Each row, then the band of its hidden value:
[-109,30,0,126,-37,94,80,108,23,45,131,251,115,-16,-1,51,101,-156,-58,-72,-25,-75,33,-89,-167,109,78,-126,-69,-123,152,-83,-99,-77,-44,-54,-38,-32,110,-42,166,-68,-45,-98] : Mb
[-130,17,-49,118,-42,61,97,19,36,57,208,271,164,-7,36,65,113,-125,-37,-73,38,-30,48,-119,-152,126,41,-124,-57,-87,101,-60,-104,-56,-34,-26,-55,-21,128,-37,148,-90,-37,-118] : ZJ
[22,34,288,183,22,34,-57,195,80,136,46,141,114,-240,-57,-52,101,-167,-75,-53,-131,-179,20,-14,-220,26,95,-6,-166,8,255,-120,-30,-231,30,-99,-85,-127,8,-113,124,-64,-12,39] : Rm
[75,57,-294,142,-125,-1,104,-224,-12,-133,17,119,-34,77,268,305,17,-6,-40,117,-42,142,-14,5,387,90,85,-58,152,-216,-111,-152,62,169,42,-146,-29,100,-21,-23,1,-32,16,22] : ZJ
[68,40,-193,46,-92,41,156,-341,-17,-145,98,-20,-14,139,226,244,-25,62,4,318,87,245,8,-73,258,132,-15,-6,37,-62,-224,-174,-116,145,-110,-56,-198,58,-112,12,124,78,3,-81] : BQ
[-131,-239,82,-119,131,-76,-16,-193,116,173,295,89,199,211,64,-55,25,89,114,45,161,450,2,-185,14,-54,-176,-133,53,114,-199,104,-131,286,26,38,-93,202,65,-82,-28,-290,141,112] : BQ
[-49,-217,-22,-202,8,-16,149,-172,19,73,135,261,-44,269,126,33,-160,17,146,71,134,344,147,-60,78,44,61,-57,-63,-52,-120,36,-206,254,-48,-110,-204,113,-172,-157,177,-108,197,97] : Mb
[-145,-13,-87,110,-55,23,112,-55,56,68,281,332,207,-6,56,72,115,-111,-31,-70,57,44,84,-140,-115,130,36,-107,-45,-80,69,-35,-102,-14,-36,-17,-55,-10,139,-45,140,-139,20,-102] : BQ
[29,46,320,190,45,25,-77,194,91,144,50,95,136,-254,-63,-65,112,-162,-81,-30,-134,-174,1,-26,-233,23,73,9,-156,35,246,-130,-24,-243,42,-79,-83,-125,11,-99,106,-66,-17,54] : MR
[26,-217,142,-197,39,-10,74,-39,22,108,18,213,-114,180,48,-45,-186,-18,129,26,48,227,155,26,37,-9,115,-26,-121,-33,-26,34,-171,182,-33,-152,-181,54,-240,-197,174,-74,212,162] : Nh
[303,201,83,210,40,-33,-168,15,20,-36,-213,-257,-123,-217,83,84,82,6,-86,-39,-82,-318,-95,200,258,7,49,-16,112,16,1,-133,225,-91,155,-83,132,-66,-116,20,-159,161,-108,52] : MR
[-91,-236,-76,-243,28,-23,175,-208,20,80,188,293,-23,336,124,24,-167,25,158,59,191,394,166,-97,72,68,34,-75,-21,-52,-161,73,-229,312,-54,-67,-182,146,-143,-130,169,-132,219,82] : ZJ
[121,140,68,86,34,55,-63,194,-26,54,-109,18,-124,-131,-77,-54,77,-90,-30,-347,69,-516,50,188,-81,82,118,-171,-49,-13,143,23,60,-157,33,-33,172,-155,-39,-2,19,196,-136,-156] : Nh
[-147,6,97,142,62,113,14,-50,71,10,219,-85,259,95,12,59,155,-31,-77,294,-23,301,-150,-277,-128,32,-183,-103,28,16,-71,-168,-170,43,-97,73,-143,119,193,57,84,-154,-81,-54] : ZJ
[93,162,-148,127,10,92,-43,188,-52,-80,-195,12,-177,51,-10,93,60,-105,-110,-236,-59,-319,-32,158,177,75,141,-204,198,-241,68,-40,136,63,63,-50,298,23,57,80,-69,104,-105,-57] : QM
[121,95,-2,16,75,0,-82,240,-22,90,-156,129,-194,-54,-83,-77,15,-113,-21,-485,65,-512,104,245,19,70,184,-185,72,-99,153,110,139,-32,127,-43,311,-87,-39,-11,-62,123,-36,-36] : Rm
[13,55,390,206,98,103,-115,162,89,76,33,-173,168,-153,-96,-56,144,-97,-114,220,-164,18,-141,-124,-221,-29,-82,-12,-104,83,121,-209,-91,-175,-45,-7,-136,-38,64,-13,86,-59,-91,37] : Rm
[184,81,-68,182,-103,32,9,-46,-14,-122,-161,8,-129,-53,177,236,-3,-51,-77,126,-189,1,-42,108,339,19,153,-10,61,-201,13,-208,97,45,41,-216,-33,16,-111,-69,17,36,-1,91] : Nh
[94,60,-181,145,-112,47,85,-161,-18,-151,-47,28,-61,72,227,283,0,-17,-55,223,-108,165,-54,-2,338,63,82,-30,100,-204,-88,-208,17,130,-2,-166,-90,88,-59,-29,45,0,-4,40] : Mb
[-112,112,-46,99,-8,198,111,192,-38,-42,30,141,11,109,-72,48,63,-187,-107,-15,-18,-139,9,-83,-193,168,90,-158,-9,-195,136,-123,-152,-53,-121,13,26,-18,112,71,208,57,-109,-172] : Mb
[157,138,-278,165,-68,-49,-10,-273,-5,-108,14,-87,-30,-23,240,245,111,92,-23,-36,93,-73,-63,87,401,71,-25,-125,192,-51,-195,-66,163,110,85,-52,104,48,7,48,-150,82,-102,-97] : BQ
[195,195,-139,195,-18,32,-88,-81,-32,-122,-140,-246,-105,-47,134,184,131,57,-67,-46,9,-218,-141,134,317,30,-23,-163,176,-53,-121,-103,173,32,70,-46,160,17,10,82,-152,162,-196,-111] : Mb
[88,84,-19,24,44,20,-59,151,-28,71,-80,83,-131,-44,-50,-49,64,-57,9,-436,125,-457,69,195,-13,67,108,-230,15,-36,86,107,83,-46,69,-31,235,-90,-9,-11,-32,143,-103,-141] : QM
[190,85,110,89,-9,66,30,-30,-2,-86,-152,-98,-135,-13,97,123,-87,-59,-63,305,-132,41,-12,42,159,69,113,99,-21,-89,5,-250,-50,-18,-27,-136,-169,-22,-225,-36,131,118,29,106] : MR
[-195,-187,14,-5,80,-25,21,-119,118,118,311,180,265,198,54,13,73,-9,10,106,29,481,-18,-250,5,-19,-125,-121,104,-28,-111,14,-121,265,6,31,-59,219,177,-42,6,-360,139,124] : BQ
[-11,52,-248,-25,16,-14,40,17,-26,60,56,237,-77,93,38,23,53,-41,37,-464,229,-321,119,120,67,136,93,-261,122,-104,-2,160,68,96,87,10,263,-1,61,19,-46,58,-47,-160] : ZJ
[-53,-246,82,-245,73,11,99,-54,22,101,72,216,-81,311,37,-50,-184,-3,138,49,97,342,133,-49,21,2,59,-79,-56,-55,-89,64,-220,278,-56,-94,-157,130,-173,-150,169,-118,213,144] : QM
[-22,-207,189,-222,108,46,59,18,21,101,16,116,-99,271,-30,-93,-176,-22,104,96,56,281,104,-38,-38,-10,50,-57,-80,-25,-55,25,-230,216,-79,-74,-157,98,-188,-123,177,-70,182,144] : Nh
[-132,-220,-98,-250,52,9,186,-226,24,53,233,246,13,402,83,10,-153,29,125,126,216,457,155,-154,47,94,-14,-82,24,-53,-209,67,-269,352,-108,13,-158,174,-91,-59,175,-134,215,48] : BQ
[-100,-211,110,-119,136,-59,-26,-184,101,162,255,24,167,199,60,-62,23,102,120,55,172,398,-13,-165,1,-58,-182,-135,29,141,-203,88,-137,253,15,36,-108,180,34,-76,-21,-231,101,87] : ZJ
[-3,10,312,196,36,63,-88,125,83,97,74,-29,170,-177,-48,-29,153,-89,-70,81,-132,-13,-90,-84,-187,-34,-34,-58,-141,59,136,-146,-62,-164,-23,-66,-124,-58,67,-77,88,-90,-73,7] : Nh
[150,136,52,37,92,-11,-94,238,-5,104,-146,88,-165,-122,-86,-102,29,-120,-30,-457,78,-572,108,238,-36,99,175,-132,43,-39,172,86,137,-112,144,-19,285,-129,-70,1,-53,160,-50,-42] : MR
[-148,-215,-61,-251,78,26,175,-195,24,62,226,207,22,417,63,-6,-146,28,125,145,216,465,125,-174,7,85,-42,-93,20,-39,-204,60,-289,346,-110,27,-168,187,-78,-50,178,-134,189,46] : BQ
[118,122,-35,61,67,26,-79,250,-22,39,-185,99,-192,-23,-69,-29,21,-132,-67,-400,-4,-450,65,220,76,74,186,-171,133,-163,149,53,154,1,128,-45,325,-46,-10,25,-75,99,-38,-6] : Rm
[55,86,-147,14,11,14,-7,97,-38,44,-45,155,-130,11,4,5,57,-58,18,-453,159,-420,89,176,46,105,123,-247,64,-93,55,117,87,10,76,-31,252,-55,13,1,-34,122,-88,-158] : Mb

Part 2:
[8,58,139,339,-215,-15,-7,-211,-252,-92,-48,227,60,53,156,-106,-210,60,102,24,-97,68,-37,123,179,-79,149,-275,6,-230,6,271,21,294,150,-169,34,-1,87,-27,-42,98,-13,197] : Cl
[-70,31,-22,368,-77,-227,276,-57,-95,-239,-203,3,-142,169,-67,-46,-127,-37,-57,-116,154,84,-77,-217,-26,-52,186,-3,-78,-52,-15,93,-37,108,-98,162,-36,-103,29,17,19,2,-7,-29] : Lb
[-86,103,63,-876,-25,526,-516,-90,639,279,199,-201,80,-253,457,-263,470,-22,189,355,-90,47,-341,48,162,125,-123,49,238,249,103,-90,-179,-32,-41,-360,310,373,-41,-72,-237,-43,66,100] : Ct
[-45,101,-8,-708,33,436,-479,-13,595,238,176,-127,50,-192,390,-218,422,1,103,334,-77,11,-311,83,66,131,-101,77,166,226,124,-131,-144,-45,4,-300,275,281,-61,-75,-204,-5,94,80] : ML
[-165,112,14,-704,-81,426,-238,-27,396,235,90,-281,44,-269,263,-126,314,68,180,177,-153,47,-229,-26,197,34,-68,195,218,306,-77,-149,-207,3,-95,-242,241,407,-51,-147,-210,-58,51,29] : Ct
[-50,60,6,-28,68,9,247,39,-81,140,-53,-75,-26,-152,105,-132,242,187,-5,-384,99,105,137,-6,-85,151,-9,90,-46,-84,-203,-191,56,-260,55,3,-222,-96,-143,-168,60,-134,-12,43] : TM
[-26,79,207,165,-48,-12,292,-190,-106,29,-94,71,-46,-128,252,-168,156,133,122,-410,11,194,92,-24,35,97,20,-93,-1,-233,-240,-59,26,-115,59,-115,-280,-155,25,-114,32,-227,-47,137] : Cl
[-104,114,380,-530,-276,444,-361,-484,468,66,113,-29,79,-203,607,-269,229,-72,403,277,-224,161,-349,-15,375,-4,-58,-169,319,28,-36,144,-242,246,-56,-536,192,336,198,-15,-273,-185,-9,208] : Cl
[-2,81,-192,-14,24,85,-100,205,-28,116,4,10,41,-31,-13,-29,20,152,-75,60,-61,-55,-56,150,-11,15,74,73,-50,87,22,-63,27,55,114,-8,181,101,-134,-138,-42,167,84,61] : ML
[22,75,-311,259,161,-175,97,287,129,-106,-142,24,-154,167,-147,38,15,68,-223,-12,94,-59,-144,-84,-232,26,149,210,-153,136,57,-185,5,-9,-24,238,118,-107,-101,-75,-9,97,119,-75] : JD
[-24,53,-276,204,122,-94,101,262,24,-83,-104,1,-202,60,-151,93,-14,44,-258,59,20,-61,-46,-19,-205,-12,114,196,-121,112,121,-195,-99,-46,29,166,-46,-84,-79,-64,-29,202,99,-104] : JD
[-70,32,-41,325,-72,-182,252,-18,-116,-196,-193,-4,-142,137,-80,-45,-114,-30,-68,-81,125,83,-76,-186,1,-60,187,-24,-71,-39,18,92,-42,103,-83,165,-17,-81,25,10,7,52,-5,-16] : Lb
[-76,-65,154,203,-209,-213,58,-403,-265,-195,56,22,183,136,147,-109,-195,162,91,-162,236,-29,243,10,-166,84,35,127,-4,-200,-213,156,57,26,158,-241,-296,-2,-154,-95,63,-51,-40,-48] : Lb
[-119,27,-224,225,37,-142,279,211,-72,-161,-198,-117,-284,65,-237,94,-70,-58,-245,22,87,15,-45,-189,-106,-85,166,154,-98,116,128,-101,-166,-20,-105,278,-89,-65,-27,2,-13,189,35,-149] : Ct
[51,80,-224,82,56,54,-166,215,-42,95,28,117,43,17,-7,-18,-12,170,-118,118,-78,-89,-56,215,-73,26,91,38,-77,39,94,-56,54,74,185,-22,171,46,-124,-133,-45,230,111,76] : JD
[-44,45,-8,-11,66,-3,202,33,-82,108,-32,-54,-25,-124,99,-122,213,168,-36,-320,116,84,142,13,-116,146,-6,82,-56,-93,-148,-167,49,-251,77,-8,-236,-105,-146,-148,59,-85,-8,27] : TM
[-26,51,-302,262,135,-187,188,300,58,-121,-173,-53,-193,149,-210,44,-7,7,-247,-40,140,-33,-103,-125,-201,4,149,185,-172,129,69,-149,-22,-30,-64,297,66,-114,-105,-32,27,112,87,-103] : ML
[-94,-65,86,144,-174,-194,42,-317,-225,-180,46,-28,138,131,85,-90,-174,127,33,-95,244,-43,201,-18,-176,68,45,152,-7,-131,-141,135,24,11,119,-175,-250,17,-162,-79,48,8,-30,-80] : Lb
[-92,-65,38,74,-122,-186,41,-258,-184,-136,66,-71,151,110,74,-86,-110,161,10,-136,272,-67,234,-4,-237,116,11,236,-26,-95,-180,48,41,-72,125,-159,-266,20,-223,-112,66,-21,-17,-105] : TM
[-60,43,90,414,-157,-148,223,-177,-114,-259,-173,103,-155,112,38,-20,-189,-60,8,-27,-6,101,-81,-126,64,-107,170,-102,-22,-126,5,138,-117,215,-32,3,-94,-88,136,36,-41,26,-11,30] : Cl
[-107,43,84,351,-178,-97,250,-165,-153,-247,-176,48,-204,48,4,27,-198,-70,-9,16,-62,107,-58,-142,101,-152,173,-69,15,-82,31,110,-195,197,-51,5,-146,-39,156,30,-70,81,-22,-5] : Cl
[-52,32,-73,92,-54,-20,33,38,-128,-20,-57,-7,-21,29,-15,-78,-38,43,-64,23,71,24,-26,-1,14,-10,120,-38,-39,-26,70,82,-2,56,39,44,37,23,-61,-49,-13,148,10,32] : TM
[-106,25,-29,218,-93,-108,207,-29,-122,-172,-157,-41,-172,70,-69,-14,-106,-50,-79,3,75,76,-55,-165,23,-85,167,-5,-25,-13,74,76,-119,86,-75,114,-72,-24,41,11,-29,115,-15,-44] : Lb
[37,73,-215,75,89,22,-83,213,1,75,2,74,-6,8,-4,-19,48,150,-135,42,-23,-69,-31,154,-123,55,70,86,-89,41,62,-121,35,-11,147,8,83,-7,-134,-124,-23,171,98,40] : JD
[5,86,-207,-23,23,114,-145,214,-19,128,16,30,41,-36,-4,-28,17,146,-76,116,-91,-64,-82,177,7,6,78,48,-44,93,60,-50,20,81,126,-23,215,117,-120,-131,-58,201,90,72] : ML
[-55,41,-41,330,-59,-210,242,-18,-66,-200,-198,-4,-106,172,-61,-75,-94,-20,-40,-122,161,82,-106,-207,-7,-34,187,-13,-82,-33,-28,99,6,113,-102,177,51,-83,6,7,21,-9,0,0] : Lb
[-44,10,89,224,-181,-69,20,-199,-232,-121,-29,92,47,76,87,-96,-174,51,38,17,46,37,24,29,55,-38,125,-117,1,-156,12,219,-1,171,100,-111,-51,20,0,-30,-14,109,-22,70] : Lb
[59,74,-215,109,56,37,-167,198,-67,81,33,135,47,24,-1,-14,-28,176,-129,117,-67,-99,-34,224,-96,31,92,34,-78,17,103,-50,62,63,203,-30,135,27,-126,-135,-41,242,107,74] : JD
[-75,30,-118,235,-15,-158,211,80,-82,-148,-169,-51,-150,119,-120,-33,-64,-26,-128,-42,149,49,-73,-166,-46,-37,171,31,-87,16,62,36,-41,39,-79,204,5,-64,-28,-1,13,98,11,-47] : TM
[-35,36,24,161,-141,-25,2,-85,-208,-40,-42,69,56,55,52,-115,-116,70,29,11,34,43,-26,40,101,-31,140,-136,-12,-109,30,201,39,162,80,-40,69,48,-25,-46,-15,130,-10,106] : Lb
[-124,28,-10,305,-118,-131,290,-50,-170,-229,-198,-28,-232,66,-101,37,-163,-75,-87,2,29,92,-49,-198,46,-137,191,-9,-17,-23,77,74,-181,120,-98,132,-132,-43,96,25,-46,130,-21,-64] : Lb
[19,68,132,369,-192,-56,26,-208,-169,-128,-78,217,42,97,157,-117,-188,42,107,-16,-59,76,-81,68,155,-64,150,-250,-14,-210,-30,250,33,295,105,-135,69,-28,95,-14,-31,27,-4,187] : Cl
[-5,-11,-155,66,13,-123,-142,-28,21,-88,92,14,108,138,39,-6,-75,180,-98,53,141,-167,88,101,-313,109,17,311,-67,44,-58,-92,25,-25,171,-130,-65,32,-231,-134,2,91,95,-104] : JD
[-36,47,-51,96,-97,25,-7,32,-223,46,-35,36,59,0,6,-96,-78,103,-9,8,3,25,-10,84,100,-22,127,-103,-25,-61,39,141,46,119,93,-8,104,72,-64,-84,-14,166,4,107] : TM

New part:
[115,-326,-31,-483,106,605,295,23,-76,-366,-380,-140,-90,-146,17,15,-198,-447,504,-280,-145,166,-64,-22,-172,-243,-254,330,-673,230,68,327,110,-183,31,73,-104,-59,-230,262,-84,-331,-170,-36] : QH
[26,-38,-16,75,-25,-26,16,-86,55,195,-14,23,32,-57,-73,-12,49,59,-28,280,-18,16,59,-57,32,-22,46,-96,95,-30,-261,-383,-91,-86,-184,-141,-56,-85,35,-66,225,139,-132,184] : QN
[68,-123,58,4,-90,-82,59,34,0,23,-109,-6,-41,43,-32,-37,-35,-11,-98,150,62,116,-66,115,-90,-69,-54,70,-80,-90,26,63,95,-63,-41,-54,-32,-63,59,-9,50,-127,37,76] : QN
[-105,-58,-91,68,49,85,-242,-53,-137,95,41,7,77,-96,-135,-25,139,185,266,-103,-163,-219,138,-136,213,191,207,194,467,286,2,-379,-225,47,-74,81,275,7,204,-226,22,34,-274,75] : PB
[85,-58,91,80,-34,-52,-74,-19,10,51,-20,68,12,81,-61,-15,-72,-27,-41,83,79,54,51,-7,-54,-123,-45,-47,-45,-27,-79,-63,-49,-99,-87,-88,-64,5,44,43,181,-14,9,59] : QH
[44,-28,33,158,-17,-58,-58,-23,77,116,-2,86,100,-61,-135,-37,68,43,-25,292,7,26,119,-79,80,-52,103,-150,100,58,-392,-498,-162,-74,-364,-142,-89,-33,60,7,296,192,-144,286] : DZ
[129,-115,35,-102,98,204,50,27,-59,-173,-126,-20,-39,4,91,-14,-43,-161,253,-111,0,170,-43,-5,-98,-158,-208,52,-302,116,3,128,131,-155,-27,-24,-78,-39,-61,125,52,-198,-64,6] : QH
[105,47,68,193,185,-210,-235,34,40,122,161,141,-16,92,188,-129,168,196,75,118,13,244,-134,-9,69,-22,-215,-277,176,4,-87,-191,203,-216,-129,-49,-1,-81,58,-32,286,-37,-15,184] : QH
[-51,-3,-100,139,-100,122,-33,-51,-226,-49,-81,-122,92,-91,-96,81,123,89,164,-64,-1,-218,212,-52,52,149,230,255,232,239,-14,-227,-160,174,-53,-51,150,9,242,-209,-156,-36,-217,-69] : PB
[90,77,49,210,117,-215,-215,-43,-2,196,173,96,-22,120,169,-64,122,211,8,117,41,152,-75,-18,36,2,-163,-227,234,-62,-29,-159,139,-166,-8,-91,19,-79,94,-111,233,-11,1,68] : QN
[85,-176,129,-18,16,-57,-73,130,1,-115,-78,86,-35,109,-35,-100,-59,-60,15,-51,51,139,-90,83,-65,-132,-86,80,-110,42,107,169,92,-128,-65,66,27,29,32,87,70,-203,56,114] : DZ
[60,-79,-47,-67,98,131,2,-68,-70,44,-30,-34,-58,-11,95,4,34,0,200,-42,-66,66,-45,-33,-21,-26,-120,65,0,44,61,-6,77,-138,94,-24,45,-86,-10,-69,34,-103,-112,-9] : CQ
[130,5,90,100,-131,-121,-319,-102,-139,107,29,-8,27,65,-84,75,-179,41,-41,82,-52,198,58,123,101,28,-184,231,176,-128,89,123,-75,-15,93,-147,-87,-182,211,-59,176,-95,68,-190] : QN
[42,-126,-42,-110,10,179,30,-88,-94,34,-87,-52,-45,-12,-22,50,-60,-67,148,-69,-55,-22,23,-30,-48,-50,-40,185,-41,29,94,53,-38,-85,130,-21,48,-54,-4,-54,-13,-91,-103,-61] : CQ
[-108,-33,-148,154,-126,69,25,-36,-69,86,-114,-86,165,-270,-241,16,233,148,92,291,-112,-186,224,-77,200,210,368,135,344,247,-394,-718,-269,172,-416,-106,83,-72,225,-209,46,199,-351,271] : PB
[49,-23,-34,75,-54,57,244,-65,-71,29,-82,-76,-53,81,92,67,53,-24,-55,39,202,-113,53,-23,-242,-102,61,-49,-153,-45,14,5,67,-26,93,-126,7,46,6,-96,-105,-62,-37,-50] : CQ
[36,-53,61,100,3,92,54,-39,-74,-45,-10,39,10,156,-35,45,-44,-83,23,-159,205,-233,185,-143,-189,-167,161,-39,-82,105,10,-25,-143,-50,52,-42,71,200,11,-18,-32,-6,-52,-41] : BP
[78,-56,53,47,-11,-22,22,-24,-16,45,-35,17,-35,84,38,-11,-26,-14,-18,51,95,50,-10,7,-114,-107,-73,-44,-83,-44,7,16,58,-101,10,-75,-25,-9,23,-9,81,-80,8,17] : QN
[40,132,-7,317,126,-350,-309,-70,-6,358,275,118,-11,104,169,-76,257,391,-64,222,-4,104,-87,-15,146,131,-77,-251,538,-102,-34,-332,115,-139,-4,-94,115,-121,173,-264,245,86,-36,126] : CQ
[66,-109,99,60,-33,-61,-82,40,42,17,-44,92,34,38,-125,-57,-46,-31,-35,118,39,69,36,9,-2,-111,10,-14,-16,20,-130,-133,-74,-98,-194,-45,-44,5,51,64,198,1,-19,173] : DZ
[75,-228,-33,-282,211,462,52,24,-104,-277,-168,-51,-23,-103,32,-18,-48,-246,531,-308,-176,79,3,-113,-3,-122,-127,235,-268,336,22,72,13,-176,-22,105,34,-14,-124,127,-20,-199,-238,36] : BP
[114,-184,11,-206,157,296,103,57,-30,-219,-177,-24,-54,-53,98,-54,-29,-205,355,-139,-69,198,-93,-23,-84,-172,-228,74,-373,179,-9,116,166,-200,-67,37,-65,-49,-126,166,50,-223,-121,80] : QH
[19,166,106,436,63,-537,-430,-109,65,504,400,242,6,269,70,-84,140,438,-285,231,133,-39,-3,-73,98,63,19,-392,649,-207,-16,-359,-37,-152,35,-106,146,12,206,-270,362,191,77,106] : QN
[108,-139,17,-180,194,284,6,-11,-45,-133,-83,8,-61,3,117,-33,-58,-167,369,-207,-69,140,-58,-86,-70,-171,-243,34,-269,159,41,113,110,-227,37,35,-28,-22,-124,126,87,-186,-116,2] : QH
[46,-17,-25,105,133,157,247,19,-61,-130,-38,-19,-19,87,185,-2,184,-45,151,-120,222,-154,71,-151,-243,-151,106,-196,-198,191,-79,-120,99,-93,-38,-47,66,169,-60,-34,-109,-54,-139,77] : BP
[48,-154,54,27,23,-48,-14,125,44,-64,-93,59,27,-39,-73,-116,83,4,41,151,-29,138,-52,50,44,-43,25,20,8,105,-150,-187,42,-94,-290,13,6,-37,49,36,135,-53,-82,301] : BP
[67,123,68,325,115,-400,-309,-29,48,317,268,157,-10,148,168,-110,196,349,-112,242,53,166,-105,3,100,59,-128,-330,428,-122,-74,-293,149,-169,-70,-101,50,-95,152,-178,317,60,27,160] : QN
[41,-116,-59,-107,22,207,31,-102,-114,33,-79,-59,-48,-10,-8,67,-53,-70,174,-100,-54,-51,39,-50,-53,-47,-32,191,-36,43,111,61,-46,-81,163,-23,59,-46,-4,-67,-37,-89,-114,-88] : CQ
[-119,-106,-90,49,-67,120,-105,-71,-73,108,-52,-11,127,-171,-296,6,81,94,151,66,-142,-278,234,-147,189,146,350,209,375,258,-197,-541,-372,95,-230,9,182,19,179,-182,64,163,-312,174] : PB
[99,-24,69,96,69,17,-52,2,-46,-45,13,53,-2,116,69,-10,8,-28,84,-67,116,33,43,-52,-97,-135,-65,-87,-85,65,-20,-2,35,-118,-21,-59,-16,51,20,29,89,-74,-22,14] : DZ
[-8,-39,-89,14,113,212,456,-82,-25,29,-56,-58,-117,127,232,34,163,-52,65,-125,294,-322,41,-208,-406,-203,141,-265,-283,58,31,-59,125,-126,177,-51,125,216,-165,-111,-201,-32,-122,7] : CQ
[64,-188,134,-17,-29,-59,-73,110,18,-78,-85,95,-14,95,-121,-90,-94,-73,-29,-10,47,77,-33,64,-52,-133,-10,97,-79,34,56,96,-9,-107,-101,53,25,47,38,88,97,-138,40,138] : DZ
[38,-28,28,103,-103,-47,-22,-114,25,195,-14,29,44,2,-137,34,-51,20,-107,238,43,-39,127,-50,-6,-53,72,-45,80,-74,-210,-288,-177,-46,-121,-165,-72,-44,68,-52,212,136,-70,83] : QN
[52,-51,59,70,-2,67,230,-33,-5,-14,-57,27,-58,190,72,21,-26,-109,-60,-85,310,-193,84,-112,-341,-255,68,-191,-295,-6,21,56,23,-100,81,-74,10,203,-77,22,-41,-56,17,-21] : QH
